Here is a tiny trained network, its code and every weight. The questions are about switching its units off for an input and a class, where a switched-off unit gives its printed mean instead of its output.

import numpy as np


def w(rows, s, z=0):
    codes = np.array(rows[::2]) - 128.0
    scale = np.full(codes.shape[1], s)
    scale[-1] = z or s
    return codes * scale


def norm(h):
    return h / np.sqrt((h * h).mean(-1, keepdims=True) + 1e-5)


def f(y):
    return np.maximum(y, 0)


def log_softmax(a):
    a = a - a.max(-1, keepdims=True)
    return a - np.log(np.exp(a).sum(-1, keepdims=True))


def net(x, mask):
    res = np.array(x, float).reshape(1, 6) / 4 @ E
    u = 0
    for l in range(2):
        y = f(norm(res) @ A[l][:, :-1].T + A[l][:, -1])
        res = res + np.where(mask[u : u + 15], y, B[l][:, -1]) @ B[l][:, :-1]
        u += 15
    return log_softmax(norm(res)[-1] @ U[:, :-1].T + U[:, -1])


A, B = {}, {}
E = w([
[106,180,197,90,112,38,29],'x0',
[128,127,128,128,128,128,127],'x1',
[131,129,125,130,131,128,126],'x2',
[111,22,66,164,144,3,125],'x3',
[22,124,121,73,222,136,149],'x4',
[34,131,65,175,51,180,61],'x5',
],0.008)
A[0] = w([
[235,122,207,68,188,97,173,30],'L0N0',
[96,186,171,131,111,61,95,2],'L0N1',
[158,82,114,135,82,52,142,110],'L0N2',
[112,195,222,123,136,57,26,58],'L0N3',
[54,110,156,112,198,144,134,3],'L0N4',
[59,127,114,171,48,178,70,56],'L0N5',
[45,158,134,97,207,148,150,28],'L0N6',
[191,118,134,137,34,123,136,9],'L0N7',
[149,100,75,165,139,213,237,47],'L0N8',
[101,114,93,116,77,161,71,24],'L0N9',
[135,223,154,105,115,198,133,34],'L0N10',
[155,195,168,111,88,179,153,51],'L0N11',
[134,86,125,188,137,186,204,16],'L0N12',
[112,157,81,146,130,134,79,73],'L0N13',
[229,118,183,190,1,121,130,23],'L0N14',
],0.0095,0.0087)
B[0] = w([
[77,207,143,185,81,92,210,238],'L0N0',
[151,46,104,52,76,139,149,155],'L0N1',
[143,106,196,174,160,199,79,222],'L0N2',
[174,30,34,6,45,191,212,255],'L0N3',
[135,188,66,114,218,107,49,146],'L0N4',
[127,194,156,151,113,85,240,228],'L0N5',
[167,183,71,138,206,124,64,175],'L0N6',
[173,182,80,129,208,110,76,157],'L0N7',
[152,81,99,1,20,109,125,232],'L0N8',
[125,167,137,168,117,104,186,152],'L0N9',
[128,32,195,174,161,164,77,191],'L0N10',
[125,58,165,181,153,140,70,186],'L0N11',
[116,83,124,29,55,103,117,165],'L0N12',
[140,134,139,130,128,109,170,151],'L0N13',
[151,225,12,119,234,130,53,231],'L0N14',
],0.0088,0.005)
A[1] = w([
[86,133,110,81,183,123,156,103],'L1N0',
[66,139,102,76,173,128,128,66],'L1N1',
[103,154,180,61,76,66,52,102],'L1N2',
[118,2,149,212,145,72,81,41],'L1N3',
[139,172,196,165,134,88,235,41],'L1N4',
[118,168,80,106,188,126,109,53],'L1N5',
[116,87,246,154,133,197,75,49],'L1N6',
[156,159,118,155,111,111,96,61],'L1N7',
[110,75,101,152,147,67,114,70],'L1N8',
[52,139,105,94,233,133,110,58],'L1N9',
[116,68,138,180,140,98,110,55],'L1N10',
[30,177,110,194,60,136,155,1],'L1N11',
[184,180,137,131,94,204,126,101],'L1N12',
[17,168,105,169,59,150,130,56],'L1N13',
[108,71,112,151,152,84,117,55],'L1N14',
],0.01,0.0061)
B[1] = w([
[182,164,103,188,79,130,81,210],'L1N0',
[184,157,67,166,105,107,67,191],'L1N1',
[178,66,58,84,24,175,184,173],'L1N2',
[2,135,242,111,196,228,89,226],'L1N3',
[23,195,132,250,48,17,159,215],'L1N4',
[207,120,102,201,136,148,88,182],'L1N5',
[2,55,222,152,235,166,102,180],'L1N6',
[151,154,98,148,171,155,145,165],'L1N7',
[125,148,190,104,146,191,93,191],'L1N8',
[232,176,82,202,152,139,60,205],'L1N9',
[111,157,192,136,162,205,121,168],'L1N10',
[135,184,202,189,142,7,202,199],'L1N11',
[23,70,133,118,210,53,95,254],'L1N12',
[170,185,184,157,104,10,219,215],'L1N13',
[127,154,168,118,149,207,120,174],'L1N14',
],0.0067,0.0039)
U = w([
[153,42,77,30,26,159,169,250],'0',
[202,211,43,200,193,129,58,92],'1',
[89,192,190,204,90,36,247,129],'2',
[55,74,250,144,187,222,92,24],'3',
],0.015,0.002)

Each question gives the input, the list of numbers given to net, and the class t.
The units are the neurons (one row each of A and B). Each row of codes is followed by its name. A weight is (code - 128) times the scale printed after its matrix; where a second scale follows, it is the last column's (A, B and U).
mask holds one flag per neuron, layer by layer. A switched-off neuron (its flag False) gives its mean, the last column of its row in B, instead of its output. The means were averaged over made-up inputs and are rounded, as every weight is.
A unit's drop is (log p(t) with every unit on - log p(t) with that unit switched off) / (log p(t) with every unit on - log p(t) with every unit switched off).
The circuit of an input: a set's keep is (log p(t) with only the set's units on - log p(t) with every unit switched off) / (log p(t) with every unit on - log p(t) with every unit switched off). Starting from the 12 units with the biggest drops (on a tie, the unit counted first), units are removed one at a time, each time the one whose removal leaves the highest keep (on an exact tie, the one counted first), for as long as the keep stays at least 0.8.
circuit, biggest first: the units of the circuit, biggest drop first
most important unit: the unit with the biggest drop
k most important neurons: the k neurons with the biggest drops, biggest first
k most important neurons of layer l: the k neurons of layer l with the biggest drops, biggest first
drop of u: that unit's drop, to one decimal
input [5,-8,-2,8,-1,6], class 3: circuit, biggest first -> (L1N3)
input [7,0,-5,-1,-5,7], class 0: 2 most important neurons -> (L0N3, L0N0)
input [-7,4,0,8,-5,-1], class 3: circuit, biggest first -> (L0N2, L1N3)
input [3,-4,-2,6,0,-5], class 3: 2 most important neurons of layer 0 -> (L0N2, L0N5)
input [-7,1,6,-4,-7,8], class 2: 2 most important neurons of layer 0 -> (L0N5, L0N3)
input [-3,3,7,5,5,-3], class 1: 2 most important neurons -> (L1N9, L0N10)
input [-2,-4,7,-1,2,3], class 2: 2 most important neurons -> (L0N3, L0N5)
input [7,-1,-5,8,-1,2], class 3: 2 most important neurons of layer 0 -> (L0N2, L0N8)
input [5,5,6,-5,-1,-3], class 0: 2 most important neurons of layer 0 -> (L0N3, L0N2)
input [6,-7,-6,6,-6,-6], class 0: 2 most important neurons of layer 0 -> (L0N3, L0N5)
input [-6,-1,7,-5,-7,8], class 2: 2 most important neurons -> (L0N5, L0N3)
input [-5,-6,7,7,2,-1], class 3: 2 most important neurons -> (L0N3, L1N3)
input [6,3,-5,-7,-7,8], class 2: 2 most important neurons of layer 0 -> (L0N5, L0N8)
input [4,7,-6,-4,-4,2], class 0: circuit, biggest first -> (L0N3)
input [-6,4,4,-6,4,-1], class 0: 2 most important neurons -> (L0N8, L0N2)
input [6,1,5,-7,8,5], class 1: 2 most important neurons of layer 0 -> (L0N6, L0N8)
input [6,-2,-7,-1,8,4], class 1: 2 most important neurons of layer 0 -> (L0N6, L0N8)
input [1,-3,7,-7,8,-3], class 1: drop of L1N9 -> 0.1
input [8,7,7,-6,6,0], class 0: drop of L0N3 -> 0.5
input [-5,-2,7,4,4,-4], class 0: most important unit -> L0N8
input [8,6,5,-1,5,-7], class 0: drop of L0N3 -> 1.2
